[[-89  17   6 -37  30   2  25   4  27  -4 -53  16 -26  10  -3]
 [-75  67 -15 -34 -27  17  25  -1  65   8 -19  78  11  79  33]
 [-12  14  -1  -2 -13  21  38  25  13 -16 -89  31 -13   9   0]
 [-17  30 -10  27 -69   5 -64   4  46  -1 -68  49  18  44  11]
 [ 27  39   6  30 -29   0  43  -5 -12 -19  67  11 -23  47  31]
 [-68  15  12  64 -38  -2 -24 -11  30   5 -30  16 -15  38  -7]]
->
[[ -7  38 -15  16 -30   5  30 -11 -24  -2 -38  64  12  15 -68]
 [ 31  47 -23  11  67 -19 -12  -5  43   0 -29  30   6  39  27]
 [ 11  44  18  49 -68  -1  46   4 -64   5 -69  27 -10  30 -17]
 [  0   9 -13  31 -89 -16  13  25  38  21 -13  -2  -1  14 -12]
 [ 33  79  11  78 -19   8  65  -1  25  17 -27 -34 -15  67 -75]
 [ -3  10 -26  16 -53  -4  27   4  25   2  30 -37   6  17 -89]]

[[-10 -22 -14 -49   9 -34 -41  13  27  13 -14]
 [ 45  40 -41  12 -75 -71 -14 -71  -3 -30  32]
 [-58 -56  -3 -37  67  66  44  91  25  69   0]
 [ 66  32  60  95  -7   0 -10 -87 -48 -62  13]]
->
[[ 13 -62 -48 -87 -10   0  -7  95  60  32  66]
 [  0  69  25  91  44  66  67 -37  -3 -56 -58]
 [ 32 -30  -3 -71 -14 -71 -75  12 -41  40  45]
 [-14  13  27  13 -41 -34   9 -49 -14 -22 -10]]

[[-33 -50 -26  98  15  77  26  15  51]
 [ 10  19  22 -66 -11 -16 -29  44 -23]
 [-19 -36 -35 103  14  36  38 -64  44]
 [-14  -1   4  14  20  -4  23  74 -22]
 [ 34  34  16 -81 -27 -42 -42 -59 -14]]
->
[[-14 -59 -42 -42 -27 -81  16  34  34]
 [-22  74  23  -4  20  14   4  -1 -14]
 [ 44 -64  38  36  14 103 -35 -36 -19]
 [-23  44 -29 -16 -11 -66  22  19  10]
 [ 51  15  26  77  15  98 -26 -50 -33]]

[[ -4  21  -1  41  28]
 [  2  14   2 -41  17]
 [ -3   2  -1  39   9]
 [ -5  38   2 -14  42]
 [ -2  -8   0 -90 -10]
 [  0   7   0 -67   8]]
->
[[  8 -67   0   7   0]
 [-10 -90   0  -8  -2]
 [ 42 -14   2  38  -5]
 [  9  39  -1   2  -3]
 [ 17 -41   2  14   2]
 [ 28  41  -1  21  -4]]

[[ 32 -46  26 -34 -57  11]
 [-10   6   1  16  11  15]
 [ -8 -14  10  -2  -4 -12]
 [ 29 -33  33 -27 -33   9]
 [  3  -3   2   5  -4   2]
 [-46 -10 -44  -7  27   5]
 [  0   4   2  -4  -2  -1]
 [ 39  79 -23 -15 -22 -85]
 [-58 -11 -40 -21  27   8]
 [ -8   3 -10  -6  -1  -2]
 [-48 -13 -57 -40  22   8]
 [-12 -13 -22 -17   8 -12]]
->
[[-12   8 -17 -22 -13 -12]
 [  8  22 -40 -57 -13 -48]
 [ -2  -1  -6 -10   3  -8]
 [  8  27 -21 -40 -11 -58]
 [-85 -22 -15 -23  79  39]
 [ -1  -2  -4   2   4   0]
 [  5  27  -7 -44 -10 -46]
 [  2  -4   5   2  -3   3]
 [  9 -33 -27  33 -33  29]
 [-12  -4  -2  10 -14  -8]
 [ 15  11  16   1   6 -10]
 [ 11 -57 -34  26 -46  32]]

[[ 20 -62  11 -11 -12 -15 -72 -20  -4 -16  36  28   9  18]
 [-21 -51  21  19  56 -21 -98 -64  22  63  67  58 -13  46]
 [-10 -53   3  -6  42 -35 -43 -20  18   7  63  50 -18  42]]
->
[[ 42 -18  50  63   7  18 -20 -43 -35  42  -6   3 -53 -10]
 [ 46 -13  58  67  63  22 -64 -98 -21  56  19  21 -51 -21]
 [ 18   9  28  36 -16  -4 -20 -72 -15 -12 -11  11 -62  20]]
---
[[ 16  -2  17  58 -29  30 -37  36  52 -19  40  72]
 [  1 -33  87 -57  70   2 -39 -13  36 -25  43  11]]
->
[[  1  16]
 [-33  -2]
 [ 87  17]
 [-57  58]
 [ 70 -29]
 [  2  30]
 [-39 -37]
 [-13  36]
 [ 36  52]
 [-25 -19]
 [ 43  40]
 [ 11  72]]

[[ -4   9 -14  -7 -19  -8 -49]
 [ -4  24 -11 -15 -36  -7 -71]
 [ -3   0 -11   0  -5  -6 -23]
 [ -7  21  -5 -24 -44  -3 -75]
 [ -4  32   1 -26 -50  -1 -75]
 [ -4  32   6 -31 -54   3 -75]
 [ -2  19 -14  -7 -24  -9 -56]
 [ -6  13 -13 -15 -31  -7 -66]
 [ -1  -1  -7   1  -1  -4 -10]
 [ -3   6 -13  -2 -12  -8 -37]
 [ -4  29  -1 -25 -48  -2 -76]]
->
[[ -4  -3  -1  -6  -2  -4  -4  -7  -3  -4  -4]
 [ 29   6  -1  13  19  32  32  21   0  24   9]
 [ -1 -13  -7 -13 -14   6   1  -5 -11 -11 -14]
 [-25  -2   1 -15  -7 -31 -26 -24   0 -15  -7]
 [-48 -12  -1 -31 -24 -54 -50 -44  -5 -36 -19]
 [ -2  -8  -4  -7  -9   3  -1  -3  -6  -7  -8]
 [-76 -37 -10 -66 -56 -75 -75 -75 -23 -71 -49]]

[[ -25  -14  -38   14   16]
 [ -48  -87  -81  -28  -20]
 [ -39  -85  -65  -34  -24]
 [ -46  -88  -10    0   -4]
 [  -1   73   30  -38  -22]
 [  25  -32   78  -28  -25]
 [ -41   21  -69  -46  -30]
 [ -46   94 -100  -25  -15]
 [ -41  -82    0   -8  -11]]
->
[[ -41  -46  -41   25   -1  -46  -39  -48  -25]
 [ -82   94   21  -32   73  -88  -85  -87  -14]
 [   0 -100  -69   78   30  -10  -65  -81  -38]
 [  -8  -25  -46  -28  -38    0  -34  -28   14]
 [ -11  -15  -30  -25  -22   -4  -24  -20   16]]

[[-41  82 -38  19  -1  52  -9  29  87 -33]
 [-29  87 -24   5  24  41 -23   8  58  -9]
 [ -7   3 -23  53 -53   1 -23 -89  -5 -98]
 [-20 -21 -60 -15 -19  69 -13 -28  18 -58]]
->
[[-20  -7 -29 -41]
 [-21   3  87  82]
 [-60 -23 -24 -38]
 [-15  53   5  19]
 [-19 -53  24  -1]
 [ 69   1  41  52]
 [-13 -23 -23  -9]
 [-28 -89   8  29]
 [ 18  -5  58  87]
 [-58 -98  -9 -33]]

[[ 35  13 -21  24  25]
 [ 39  54 -46 -50   5]
 [ 39  13  18  24   5]
 [ 39  45 -38 -88 -18]]
->
[[ 39  39  39  35]
 [ 45  13  54  13]
 [-38  18 -46 -21]
 [-88  24 -50  24]
 [-18   5   5  25]]

[[-11   7 -12  -2  -4  -9  -5]
 [  4  -2 -11 -40  -8 -45  38]
 [-14  -7  26 -32  24 101 -13]
 [ 48   8  -8  -7  -8   3 -10]
 [ 40 -11 -29  15  -1 -57  -5]
 [ 34 -11  34   3   3 -67  24]]
->
[[ 34  40  48 -14   4 -11]
 [-11 -11   8  -7  -2   7]
 [ 34 -29  -8  26 -11 -12]
 [  3  15  -7 -32 -40  -2]
 [  3  -1  -8  24  -8  -4]
 [-67 -57   3 101 -45  -9]
 [ 24  -5 -10 -13  38  -5]]

[[ 19  29 -55   2 -61 -39]
 [-16 -22  37   8  52  39]
 [-20 -39 -15 -16  22  12]
 [  8  31 -77 -25 -65 -42]
 [-31  -8 -33 -61   8  -7]
 [-10  33 -69 -44 -48 -21]
 [ 29  42   3  -1 -41 -50]]
->
[[ 29 -10 -31   8 -20 -16  19]
 [ 42  33  -8  31 -39 -22  29]
 [  3 -69 -33 -77 -15  37 -55]
 [ -1 -44 -61 -25 -16   8   2]
 [-41 -48   8 -65  22  52 -61]
 [-50 -21  -7 -42  12  39 -39]]
